Below are the code and all the weights of a small trained network. Each question names an input and a target symbol and asks about switching units off, where a switched-off unit gives its printed mean instead of its output.

import numpy as np


def w(rows, s, z=0):
    codes = np.array(rows[::2]) - 128.0
    scale = np.full(codes.shape[1], s)
    scale[-1] = z or s
    return codes * scale


def f(y):
    return np.maximum(y, 0)


def softmax(a):
    e = np.exp(a - a.max(-1, keepdims=True))
    return e / e.sum(-1, keepdims=True)


def log_softmax(a):
    a = a - a.max(-1, keepdims=True)
    return a - np.log(np.exp(a).sum(-1, keepdims=True))


def net(x, mask):
    ids = ['αβθμξπσψω'.index(c) for c in x.split()]
    T = len(ids)
    res = E[ids] + P[:T]
    r = res
    for j in range(2):
        rows = slice(2 * j, 2 * j + 2)
        q, k, v = (r @ M[0][rows].T for M in (Q, K, V))
        z = softmax(np.where(np.tri(T) > 0, q @ k.T / 2**0.5, -1e9)) @ v
        o = O[0][rows]
        res = res + np.where(mask[j], z, o[:, -1]) @ o[:, :-1]
    y = f(res @ A[0][:, :-1].T + A[0][:, -1])
    res = res + np.where(mask[2:6], y, B[0][:, -1]) @ B[0][:, :-1]
    return log_softmax(res[-1] @ U[:, :-1].T + U[:, -1])


Q, K, V, O, A, B = {}, {}, {}, {}, {}, {}
E = w([
[94,137,42,94,108,102,116,73,39,136,84],'α',
[86,189,147,53,113,13,244,102,19,144,143],'β',
[113,146,80,97,124,121,162,79,150,212,179],'θ',
[248,149,166,219,8,199,125,141,47,217,136],'μ',
[115,219,100,67,140,177,124,205,182,88,41],'ξ',
[136,162,209,98,143,157,60,47,185,102,27],'π',
[86,80,98,125,86,170,127,126,96,219,101],'σ',
[67,135,84,106,83,74,49,110,77,125,87],'ψ',
[127,253,113,75,155,159,90,213,175,110,86],'ω',
],0.018)
P = w([
[35,41,142,254,165,77,236,101,221,72,116],'0',
[210,91,75,110,244,59,151,194,52,191,95],'1',
[138,38,131,71,128,163,129,158,78,162,127],'2',
[125,65,128,62,107,163,115,170,86,144,146],'3',
[102,83,130,77,102,175,116,164,83,141,150],'4',
[108,103,121,81,102,168,123,157,99,144,153],'5',
[107,103,127,83,91,173,124,146,108,140,151],'6',
[108,128,119,94,98,144,123,126,125,150,145],'7',
[114,130,126,91,94,148,124,118,127,140,144],'8',
[113,136,124,93,84,156,132,111,131,138,142],'9',
[112,162,114,102,85,139,136,106,136,141,134],'10',
[115,167,115,98,79,150,141,98,132,140,138],'11',
[124,133,150,106,77,146,127,50,147,138,124],'12',
],0.0095)
Q[0] = w([
[142,161,128,108,170,205,31,174,183,161,1],'h0',
[168,203,182,180,149,198,95,146,196,96,118],'h0',
[203,113,139,237,46,84,148,122,90,129,242],'h1',
[101,186,218,105,171,142,173,140,182,121,104],'h1',
],0.0089)
K[0] = w([
[65,31,118,233,154,101,150,205,195,86,106],'h0',
[171,78,148,201,137,79,124,195,147,130,119],'h0',
[151,185,140,48,84,143,118,121,94,254,161],'h1',
[109,102,203,126,168,84,185,156,143,56,178],'h1',
],0.0097)
V[0] = w([
[159,61,93,70,246,87,162,66,151,89,116],'h0',
[165,94,207,136,108,122,88,60,143,145,161],'h0',
[176,110,79,181,108,158,72,134,149,99,68],'h1',
[131,126,127,105,162,181,152,124,193,192,159],'h1',
],0.011)
O[0] = w([
[153,149,169,212,79,149,186,223,54,214,140,2],'h0',
[21,243,114,124,184,138,107,110,116,212,123,128],'h0',
[161,159,229,116,84,101,201,159,67,151,254,132],'h1',
[111,156,111,182,104,74,57,182,36,50,100,99],'h1',
],0.0091,0.0095)
A[0] = w([
[150,102,183,154,68,67,217,154,2,144,153,97],'n0',
[52,98,139,90,130,23,146,129,21,85,159,46],'n1',
[77,143,115,108,254,99,171,84,175,63,177,106],'n2',
[128,108,79,163,138,141,51,133,221,27,135,2],'n3',
],0.0081,0.0086)
B[0] = w([
[68,183,69,154,187,98,122,230,193,75,219,250],'n0',
[131,38,69,223,175,205,205,242,172,253,20,160],'n1',
[163,75,216,209,114,108,37,255,92,181,196,254],'n2',
[132,77,97,87,184,165,229,123,24,132,217,195],'n3',
],0.0089,0.0067)
U = w([
[159,76,113,194,67,140,151,143,150,207,150,158],'α',
[202,93,122,122,63,92,175,130,1,191,117,230],'β',
[49,152,88,56,169,76,69,89,190,61,109,212],'θ',
[130,118,112,134,158,165,112,122,152,120,114,50],'μ',
[110,110,138,114,148,122,111,136,128,121,115,47],'ξ',
[96,148,152,123,151,135,137,126,136,120,106,123],'π',
[143,130,122,149,116,139,100,138,111,121,91,109],'σ',
[126,120,152,84,146,124,138,134,193,141,112,3],'ψ',
[122,119,141,119,129,123,117,140,173,90,106,82],'ω',
],0.015,0.007)

Each question gives the input, a string of symbols that net reads in full, and the target symbol t.
The units are the heads (2 rows each of Q, K, V and O) and the neurons (one row each of A and B). Each row of codes is followed by its name. A weight is (code - 128) times the scale printed after its matrix; where a second scale follows, it is the last column's (O, A, B and U).
mask holds one flag per unit, heads first, then neurons. A switched-off unit (its flag False) gives its mean, the last column of its rows in O or B, instead of its output. The means were averaged over made-up inputs and are rounded, as every weight is.
A unit's drop is (log p(t) with every unit on - log p(t) with that unit switched off) / (log p(t) with every unit on - log p(t) with every unit switched off).
The circuit of an input: a set's keep is (log p(t) with only the set's units on - log p(t) with every unit switched off) / (log p(t) with every unit on - log p(t) with every unit switched off). Starting from all 6 units, units are removed one at a time, each time the one whose removal leaves the highest keep (on an exact tie, the one counted first), for as long as the keep stays at least 0.8.
circuit, biggest first: the units of the circuit, biggest drop first
k most important neurons: the k neurons with the biggest drops, biggest first
which heads matter: for each layer, one digit per head in row order, 1 if its drop is at least 0.15 and else 0, layers parted by /
input β ξ ξ β ξ, target μ: 2 most important neurons -> [n3; n2]
input μ μ ξ μ θ, target α: which heads matter -> 01
input ψ π β μ θ μ σ α ξ ω, target ψ: which heads matter -> 01
input ξ μ π, target ω: circuit, biggest first -> [h0; n0; h1]
input σ α ψ ξ μ μ μ θ β μ α, target β: which heads matter -> 00
input π σ μ μ μ π θ μ ω μ μ θ σ, target β: most important neuron -> [n0]
input μ θ π μ π μ ω β β μ β ψ ψ, target β: 2 most important neurons -> [n0; n1]
input π μ μ μ μ β μ β π μ μ ψ, target α: circuit, biggest first -> [n1; h1]
input α π θ μ μ ξ μ μ θ σ ω, target α: which heads matter -> 10
input σ α π ξ β ξ π ψ μ π μ ψ β, target β: which heads matter -> 11
input ξ μ μ μ μ ξ, target ω: circuit, biggest first -> [h0; h1; n0]
input α μ ω π θ α θ π, target α: which heads matter -> 10
input μ π π π β μ μ θ, target α: which heads matter -> 00
input π μ μ π ω, target π: which heads matter -> 10
input ψ μ β π μ μ π β α, target α: circuit, biggest first -> [n0; h0; h1]
input β ω μ β μ π, target μ: most important neuron -> [n3]
input θ μ μ μ β α α ψ σ μ ξ θ, target β: circuit, biggest first -> [n0; h0]
input ξ θ θ, target β: which heads matter -> 11
input ω μ ω ξ μ μ π β ω, target β: circuit, biggest first -> [h0; n3]
input π μ π ψ θ π θ ξ π β μ ω, target π: circuit, biggest first -> [h0]
input β π μ π, target μ: circuit, biggest first -> [h1; n3; n2]
